Below are the code and all the weights of a small trained network. Each question names an input and a target symbol and asks about switching units off, where a switched-off unit gives its printed mean instead of its output.

import numpy as np


def w(rows, s, z=0):
    codes = np.array(rows[::2]) - 128.0
    scale = np.full(codes.shape[1], s)
    scale[-1] = z or s
    return codes * scale


def norm(h):
    return h / np.sqrt((h * h).mean(-1, keepdims=True) + 1e-5)


def softmax(a):
    e = np.exp(a - a.max(-1, keepdims=True))
    return e / e.sum(-1, keepdims=True)


def log_softmax(a):
    a = a - a.max(-1, keepdims=True)
    return a - np.log(np.exp(a).sum(-1, keepdims=True))


def net(x, mask):
    ids = ['αεηστψ'.index(c) for c in x.split()]
    T = len(ids)
    res = E[ids] + P[:T]
    u = 0
    for l in range(3):
        r = norm(res)
        for j in range(3):
            rows = slice(2 * j, 2 * j + 2)
            q, k, v = (r @ M[l][rows].T for M in (Q, K, V))
            z = softmax(np.where(np.tri(T) > 0, q @ k.T / 2**0.5, -1e9)) @ v
            o = O[l][rows]
            res = res + np.where(mask[u + j], z, o[:, -1]) @ o[:, :-1]
        u += 3
    return log_softmax(norm(res)[-1] @ U[:, :-1].T + U[:, -1])


Q, K, V, O = {}, {}, {}, {}
E = w([
[53,80,89,50,39,145,171,194,152,177,117],'α',
[160,101,186,112,53,107,98,9,94,206,126],'ε',
[3,99,161,32,105,111,158,168,86,180,181],'η',
[163,213,101,5,108,184,106,135,189,119,172],'σ',
[151,158,211,95,186,39,196,114,255,211,210],'τ',
[132,76,13,149,177,169,168,46,131,175,155],'ψ',
],0.0083)
P = w([
[146,118,96,221,19,169,110,174,210,131,244],'0',
[196,126,106,80,118,94,149,114,104,161,129],'1',
[83,198,110,199,93,192,122,144,122,189,128],'2',
[156,129,102,102,137,79,140,129,114,166,88],'3',
[73,172,116,164,123,177,134,149,128,164,105],'4',
[133,113,120,113,165,64,120,149,122,147,85],'5',
[94,160,120,178,133,138,126,138,142,110,114],'6',
[128,101,148,116,198,70,112,176,128,133,79],'7',
[95,149,137,147,141,156,169,130,139,68,139],'8',
],0.011)
Q[0] = w([
[171,99,187,168,134,158,92,129,83,111,97],'L0H1',
[201,54,106,45,161,59,125,97,86,183,131],'L0H1',
[53,179,135,139,85,181,197,157,152,197,159],'L0H2',
[154,99,130,66,136,104,143,106,125,120,55],'L0H2',
[104,203,100,249,97,234,102,128,165,2,168],'L0H3',
[183,19,68,135,165,92,204,161,128,93,195],'L0H3',
],0.0065)
K[0] = w([
[156,96,157,152,86,129,101,103,134,211,146],'L0H1',
[86,68,116,193,223,105,109,75,133,98,62],'L0H1',
[114,140,131,119,87,109,172,118,110,176,36],'L0H2',
[111,113,140,143,107,169,149,147,162,106,160],'L0H2',
[144,122,131,110,2,113,132,105,90,221,216],'L0H3',
[162,125,67,136,123,165,172,146,176,62,161],'L0H3',
],0.0085)
V[0] = w([
[123,87,3,162,208,132,167,123,118,83,147],'L0H1',
[58,159,159,78,123,139,206,119,185,99,126],'L0H1',
[145,203,95,88,184,79,243,115,81,118,100],'L0H2',
[113,159,128,113,197,146,86,134,125,133,75],'L0H2',
[106,27,153,181,127,153,197,128,80,143,78],'L0H3',
[137,140,69,73,131,154,18,137,125,121,67],'L0H3',
],0.0064)
O[0] = w([
[51,254,125,140,115,76,170,31,135,135,24,39],'L0H1',
[109,143,142,226,156,215,44,126,139,165,115,138],'L0H1',
[180,92,178,77,124,141,139,56,92,107,152,25],'L0H2',
[143,103,177,129,142,124,75,73,108,119,150,3],'L0H2',
[203,121,146,165,106,101,196,143,93,20,120,64],'L0H3',
[181,91,204,69,157,105,80,60,88,131,167,112],'L0H3',
],0.0057,0.0048)
Q[1] = w([
[229,189,166,8,61,143,105,228,193,127,165],'L1H1',
[73,2,67,87,130,43,225,148,148,185,211],'L1H1',
[121,142,10,157,139,180,134,30,151,226,133],'L1H2',
[81,102,132,67,93,165,106,103,66,120,92],'L1H2',
[9,217,184,184,73,171,36,3,85,138,137],'L1H3',
[93,167,117,111,92,126,98,111,244,175,111],'L1H3',
],0.0057)
K[1] = w([
[133,93,67,39,215,137,54,152,157,207,157],'L1H1',
[119,123,49,109,177,108,228,241,134,110,134],'L1H1',
[171,248,143,157,74,131,104,96,190,193,2],'L1H2',
[96,79,49,138,74,172,124,114,122,109,121],'L1H2',
[227,180,14,129,87,210,133,124,185,146,116],'L1H3',
[85,182,104,132,135,114,171,152,137,228,120],'L1H3',
],0.0068)
V[1] = w([
[176,94,108,84,169,22,190,128,164,134,180],'L1H1',
[122,139,178,203,87,188,134,100,100,106,159],'L1H1',
[254,128,110,205,114,169,138,108,184,108,222],'L1H2',
[138,126,59,147,132,85,157,172,217,45,92],'L1H2',
[169,165,99,143,200,98,135,147,220,162,243],'L1H3',
[12,192,151,138,223,87,176,170,82,158,222],'L1H3',
],0.0056)
O[1] = w([
[43,112,158,58,155,127,124,2,130,79,157,164],'L1H1',
[74,172,38,78,31,177,110,215,227,177,86,39],'L1H1',
[153,83,44,99,86,103,98,198,207,143,65,157],'L1H2',
[156,119,189,117,55,131,91,93,177,189,144,128],'L1H2',
[108,169,44,200,115,161,163,162,173,53,82,254],'L1H3',
[130,153,28,147,64,76,151,189,71,149,213,181],'L1H3',
],0.0061,0.0053)
Q[2] = w([
[166,37,179,31,148,57,50,166,151,177,193],'L2H1',
[82,187,41,130,102,109,110,110,222,225,57],'L2H1',
[114,137,80,73,226,19,198,157,199,127,175],'L2H2',
[103,229,121,219,155,205,114,201,169,168,135],'L2H2',
[99,26,123,3,249,24,108,199,98,225,178],'L2H3',
[27,184,136,159,67,79,102,149,165,115,33],'L2H3',
],0.0062)
K[2] = w([
[188,169,121,92,255,117,70,117,95,43,107],'L2H1',
[144,184,35,162,123,166,158,101,250,174,52],'L2H1',
[120,166,55,116,166,113,127,202,164,185,113],'L2H2',
[133,100,104,75,221,61,181,52,88,133,75],'L2H2',
[118,116,217,163,246,68,141,130,150,165,144],'L2H3',
[85,155,4,70,125,104,155,71,98,215,43],'L2H3',
],0.0073)
V[2] = w([
[145,12,113,189,145,125,186,185,120,131,102],'L2H1',
[93,92,133,125,90,46,202,94,60,122,63],'L2H1',
[98,190,123,123,103,147,109,139,176,175,169],'L2H2',
[132,153,85,55,147,26,182,213,131,170,122],'L2H2',
[135,106,228,159,213,86,169,32,151,124,158],'L2H3',
[140,134,92,104,61,192,30,135,3,80,73],'L2H3',
],0.0048)
O[2] = w([
[118,244,119,144,88,151,169,72,175,75,119,197],'L2H1',
[99,136,148,163,220,200,156,170,84,62,150,59],'L2H1',
[188,127,172,123,181,131,115,110,149,54,80,236],'L2H2',
[71,89,156,152,81,204,85,40,130,128,91,252],'L2H2',
[161,117,26,105,38,173,135,108,185,144,57,3],'L2H3',
[178,86,190,2,234,56,177,11,87,146,139,48],'L2H3',
],0.0065,0.0043)
U = w([
[149,140,13,191,29,199,113,241,158,177,120,172],'α',
[96,116,247,224,69,150,58,23,142,148,179,5],'ε',
[173,151,125,159,144,72,150,162,63,81,233,161],'η',
[221,59,157,136,87,181,143,106,170,35,70,115],'σ',
[123,253,125,96,64,31,150,77,131,142,47,105],'τ',
[148,46,141,87,134,62,37,114,161,206,119,179],'ψ',
],0.0043,0.002)

Each question gives the input, a string of symbols that net reads in full, and the target symbol t.
The units are the heads (2 rows each of Q, K, V and O). Each row of codes is followed by its name. A weight is (code - 128) times the scale printed after its matrix; where a second scale follows, it is the last column's (O and U).
mask holds one flag per head, layer by layer. A switched-off head (its flag False) gives its mean, the last column of its rows in O, instead of its output. The means were averaged over made-up inputs and are rounded, as every weight is.
A unit's drop is (log p(t) with every unit on - log p(t) with that unit switched off) / (log p(t) with every unit on - log p(t) with every unit switched off).
The circuit of an input: a set's keep is (log p(t) with only the set's units on - log p(t) with every unit switched off) / (log p(t) with every unit on - log p(t) with every unit switched off). Starting from all 9 units, units are removed one at a time, each time the one whose removal leaves the highest keep (on an exact tie, the one counted first), for as long as the keep stays at least 0.8.
units of the circuit, in order: the units of the circuit, biggest drop first
most important unit: the unit with the biggest drop
heads that matter: for each layer, one digit per head in row order, 1 if its drop is at least 0.15 and else 0, layers parted by /
drop of u: that unit's drop, to one decimal
input ε τ σ η ε σ σ, target η: heads that matter => 001 / 100 / 001
input σ τ ε ε, target α: units of the circuit, in order => L2H3
input α α τ η ε ψ η σ σ, target ε: units of the circuit, in order => L0H1; L2H3
input σ α α, target ε: units of the circuit, in order => L2H3; L2H2
input η η ε α η, target ε: units of the circuit, in order => L2H2; L2H3
input η σ ε ε, target ψ: units of the circuit, in order => L0H3; L0H1
input ε ε σ η ε ε, target η: heads that matter => 110 / 001 / 100
input α η η, target ε: heads that matter => 010 / 000 / 011
input σ σ α η, target ψ: heads that matter => 001 / 000 / 100
input ε ε τ ε η η σ ε ε, target σ: heads that matter => 100 / 001 / 001
input ψ ε ε σ α η ε α, target η: units of the circuit, in order => L1H3; L1H2; L0H3
input η σ α τ σ η, target α: heads that matter => 000 / 100 / 001
input α ψ σ η σ σ ε, target α: heads that matter => 001 / 100 / 000
input η σ η σ ε σ, target ψ: units of the circuit, in order => L0H3
input σ σ ε ε τ η, target α: heads that matter => 100 / 000 / 001
input ψ τ σ σ η ε ε η, target η: heads that matter => 000 / 001 / 000
input σ ε σ η, target ψ: units of the circuit, in order => L0H3; L2H1
input τ ε α ψ ε ε α, target ε: units of the circuit, in order => L0H2; L1H3; L0H3
input η η α α ε η σ α, target ψ: drop of L1H2 => -0.1
input σ ε ε ψ ε ε α α, target σ: drop of L2H2 => 0.1
input ψ σ σ η σ σ σ, target η: drop of L1H2 => 0.3
input η σ ε ψ ε τ ε η ψ, target ε: drop of L0H3 => 0.2
input ε σ ε α η η ε ε, target η: most important unit => L1H3
